Below is a small trained network, with its code and all its weights. Each question gives an input and a target symbol and asks what happens when units are switched off, that is, made to give their printed mean instead of their output.

import numpy as np


def w(rows, s, z=0):
    codes = np.array(rows[::2]) - 128.0
    scale = np.full(codes.shape[1], s)
    scale[-1] = z or s
    return codes * scale


def f(y):
    return y / 2 * (1 + np.tanh(0.7978845608 * (y + 0.044715 * y**3)))


def softmax(a):
    e = np.exp(a - a.max(-1, keepdims=True))
    return e / e.sum(-1, keepdims=True)


def log_softmax(a):
    a = a - a.max(-1, keepdims=True)
    return a - np.log(np.exp(a).sum(-1, keepdims=True))


def net(x, mask):
    ids = ['αημξτω'.index(c) for c in x.split()]
    T = len(ids)
    res = E[ids] + P[:T]
    r = res
    for j in range(2):
        rows = slice(3 * j, 3 * j + 3)
        q, k, v = (r @ M[0][rows].T for M in (Q, K, V))
        z = softmax(np.where(np.tri(T) > 0, q @ k.T / 3**0.5, -1e9)) @ v
        o = O[0][rows]
        res = res + np.where(mask[j], z, o[:, -1]) @ o[:, :-1]
    y = f(res @ A[0][:, :-1].T + A[0][:, -1])
    res = res + np.where(mask[2:26], y, B[0][:, -1]) @ B[0][:, :-1]
    return log_softmax(res[-1] @ U[:, :-1].T + U[:, -1])


Q, K, V, O, A, B = {}, {}, {}, {}, {}, {}
E = w([
[83,121,127,98,213,159,100,75],'α',
[92,78,66,151,167,11,134,229],'η',
[186,227,160,228,117,20,144,178],'μ',
[130,210,202,178,53,114,151,180],'ξ',
[144,176,98,190,243,1,106,127],'τ',
[65,71,133,92,81,142,139,193],'ω',
],0.0076)
P = w([
[3,171,96,112,64,85,90,52],'0',
[83,70,191,201,130,135,91,129],'1',
[48,166,90,148,78,120,140,49],'2',
[103,58,196,206,132,138,100,127],'3',
[96,156,119,90,99,104,147,88],'4',
[132,136,138,147,165,170,55,203],'5',
[118,157,105,126,131,136,203,106],'6',
[135,52,189,189,142,134,115,134],'7',
[170,132,128,74,140,114,205,130],'8',
[153,139,177,156,179,178,95,216],'9',
[197,132,112,100,171,138,254,157],'10',
[122,14,215,180,150,95,136,150],'11',
],0.0094)
Q[0] = w([
[231,172,103,180,179,98,61,82],'h0',
[178,154,159,94,122,252,98,114],'h0',
[122,66,84,118,208,129,86,61],'h0',
[159,82,105,160,95,97,137,87],'h1',
[146,215,56,72,132,151,68,193],'h1',
[158,132,59,108,87,146,143,78],'h1',
],0.033)
K[0] = w([
[183,220,157,166,202,67,109,77],'h0',
[174,169,171,81,115,243,127,72],'h0',
[97,77,94,85,251,141,103,59],'h0',
[146,110,138,117,117,74,69,139],'h1',
[77,126,73,244,141,179,172,132],'h1',
[144,97,120,159,101,142,67,105],'h1',
],0.033)
V[0] = w([
[99,104,153,172,101,130,56,99],'h0',
[98,130,141,144,108,139,73,122],'h0',
[183,122,102,109,139,119,202,128],'h0',
[102,177,78,172,246,83,163,82],'h1',
[135,125,112,169,71,30,180,182],'h1',
[92,36,83,57,143,58,116,193],'h1',
],0.013)
O[0] = w([
[144,110,107,118,146,138,146,140,205],'h0',
[159,147,131,147,111,122,150,142,173],'h0',
[106,143,144,132,118,143,109,108,41],'h0',
[181,59,115,121,56,46,133,97,254],'h1',
[122,137,10,207,108,146,150,130,207],'h1',
[172,185,87,68,80,148,70,182,154],'h1',
],0.011,0.006)
A[0] = w([
[130,99,143,181,148,155,126,140,52],'n0',
[144,114,123,159,131,161,68,154,73],'n1',
[119,109,172,169,173,148,127,155,27],'n2',
[76,159,130,107,111,94,172,132,221],'n3',
[126,158,153,65,155,152,185,129,30],'n4',
[112,128,150,147,157,151,160,144,44],'n5',
[118,134,104,108,136,155,134,94,149],'n6',
[112,149,125,127,140,144,140,136,76],'n7',
[100,136,138,135,129,107,93,129,107],'n8',
[143,142,102,116,131,131,113,118,69],'n9',
[86,137,133,130,68,116,118,96,137],'n10',
[140,135,128,121,135,137,143,123,116],'n11',
[159,95,197,119,171,132,113,120,41],'n12',
[124,159,98,113,128,132,159,110,51],'n13',
[3,169,127,131,56,110,44,43,79],'n14',
[146,137,154,133,164,154,108,177,86],'n15',
[117,161,109,119,137,135,149,88,158],'n16',
[151,130,120,108,138,144,122,144,3],'n17',
[131,117,150,159,160,166,118,176,84],'n18',
[120,121,155,126,130,124,74,81,73],'n19',
[127,160,121,110,134,103,171,50,55],'n20',
[95,195,82,98,140,115,130,56,158],'n21',
[122,134,133,134,121,136,120,118,114],'n22',
[165,121,149,133,148,134,139,149,81],'n23',
],0.021,0.005)
B[0] = w([
[88,149,115,208,106,187,152,51,198],'n0',
[84,176,113,59,135,138,177,91,187],'n1',
[102,96,178,60,107,104,192,166,170],'n2',
[165,118,125,84,138,108,121,73,254],'n3',
[138,160,111,194,123,156,168,211,141],'n4',
[114,137,159,113,160,80,167,207,147],'n5',
[160,150,133,132,95,74,110,114,132],'n6',
[132,124,89,168,133,121,150,151,126],'n7',
[96,80,94,160,109,158,104,171,117],'n8',
[104,120,156,130,129,173,172,165,153],'n9',
[112,126,169,112,199,156,84,92,206],'n10',
[140,95,98,143,107,92,120,146,117],'n11',
[144,146,109,209,136,165,124,199,231],'n12',
[159,140,175,125,125,161,126,185,160],'n13',
[12,183,90,175,107,166,5,219,207],'n14',
[153,90,80,155,125,160,32,87,161],'n15',
[137,94,138,67,108,136,106,152,162],'n16',
[116,153,117,182,121,110,124,149,124],'n17',
[92,134,189,114,127,81,73,170,182],'n18',
[127,131,118,84,115,93,132,86,144],'n19',
[127,153,97,118,104,168,135,206,212],'n20',
[123,90,155,116,145,89,133,43,218],'n21',
[70,63,36,134,119,66,119,182,105],'n22',
[125,113,159,117,155,135,101,98,161],'n23',
],0.019,0.005)
U = w([
[158,155,133,169,129,174,101,252,92],'α',
[147,201,87,69,96,157,163,182,162],'η',
[108,155,100,162,115,178,117,112,43],'μ',
[77,158,171,121,131,110,139,167,49],'ξ',
[189,101,171,51,142,65,133,64,254],'τ',
[67,181,121,101,147,153,30,150,143],'ω',
],0.0035,0.0045)

Each question gives the input, a string of symbols that net reads in full, and the target symbol t.
The units are the heads (3 rows each of Q, K, V and O) and the neurons (one row each of A and B). Each row of codes is followed by its name. A weight is (code - 128) times the scale printed after its matrix; where a second scale follows, it is the last column's (O, A, B and U).
mask holds one flag per unit, heads first, then neurons. A switched-off unit (its flag False) gives its mean, the last column of its rows in O or B, instead of its output. The means were averaged over made-up inputs and are rounded, as every weight is.
A unit's drop is (log p(t) with every unit on - log p(t) with that unit switched off) / (log p(t) with every unit on - log p(t) with every unit switched off).
The circuit of an input: a set's keep is (log p(t) with only the set's units on - log p(t) with every unit switched off) / (log p(t) with every unit on - log p(t) with every unit switched off). Starting from the 12 units with the biggest drops (on a tie, the unit counted first), units are removed one at a time, each time the one whose removal leaves the highest keep (on an exact tie, the one counted first), for as long as the keep stays at least 0.8.
units of the circuit, in order: the units of the circuit, biggest drop first
most important unit: the unit with the biggest drop
k most important neurons: the k neurons with the biggest drops, biggest first
heads that matter: for each layer, one digit per head in row order, 1 if its drop is at least 0.15 and else 0, layers parted by /
drop when u is switched off: that unit's drop, to one decimal
input η τ ω ω ξ τ α μ, target ξ: heads that matter -> 01
input τ τ α η ω, target ω: heads that matter -> 10
input η η τ ω μ α, target τ: heads that matter -> 01
input τ α η τ η ω τ ξ, target η: most important unit -> h1
input μ μ τ ω ω η α, target ω: units of the circuit, in order -> [h0 n14]
input μ ξ α ξ τ η η η, target τ: 3 most important neurons -> [n14 n12 n20]
input α ω ω ω η α ξ α τ η α μ, target τ: units of the circuit, in order -> [h1 n14]
input τ ξ μ ω α α τ τ ω η ω η, target ω: units of the circuit, in order -> [h1 n15 n18]
input ω α τ, target ω: units of the circuit, in order -> [n14 h0]
input ξ α μ, target ω: units of the circuit, in order -> [n14 h0 n10]
input μ α α τ α η α ω ξ α α, target α: units of the circuit, in order -> [h1 n12 n4]
input ω τ ω, target τ: heads that matter -> 10
input ω α ω η ω η ω α, target ω: 3 most important neurons -> [n15 n18 n1]
input ω ω η α ω τ α ξ, target ω: most important unit -> h1
input ω α ξ α α ξ, target ξ: heads that matter -> 01
input μ η ω, target ω: heads that matter -> 00
input ω ξ τ ω η α μ ω μ μ, target μ: units of the circuit, in order -> [h1 n0]
input μ ω ω η ξ ω μ μ ξ τ ξ τ, target ξ: 2 most important neurons -> [n2 n5]
input η α α α ω α ξ, target ω: heads that matter -> 10
input ω α α τ μ η τ α, target μ: heads that matter -> 01
input τ α τ, target τ: units of the circuit, in order -> [n21]
input τ τ η ω η, target τ: units of the circuit, in order -> [n14 n3]
input ω η τ τ, target ω: 3 most important neurons -> [n15 n18 n1]
input α ω α μ, target α: units of the circuit, in order -> [n12 h1]
input α τ η ξ ξ, target τ: heads that matter -> 00
input ξ ω τ α ω ω α α η, target ω: heads that matter -> 10
input η τ ξ α α, target τ: units of the circuit, in order -> [n21]
input ξ τ μ ξ τ τ α ω, target τ: units of the circuit, in order -> [h1 n14]
input α ω τ τ ω α α ω α, target α: 3 most important neurons -> [n4 n12 n1]
input η ω α α ω μ α η η τ τ η, target η: drop when n1 is switched off -> 0.3
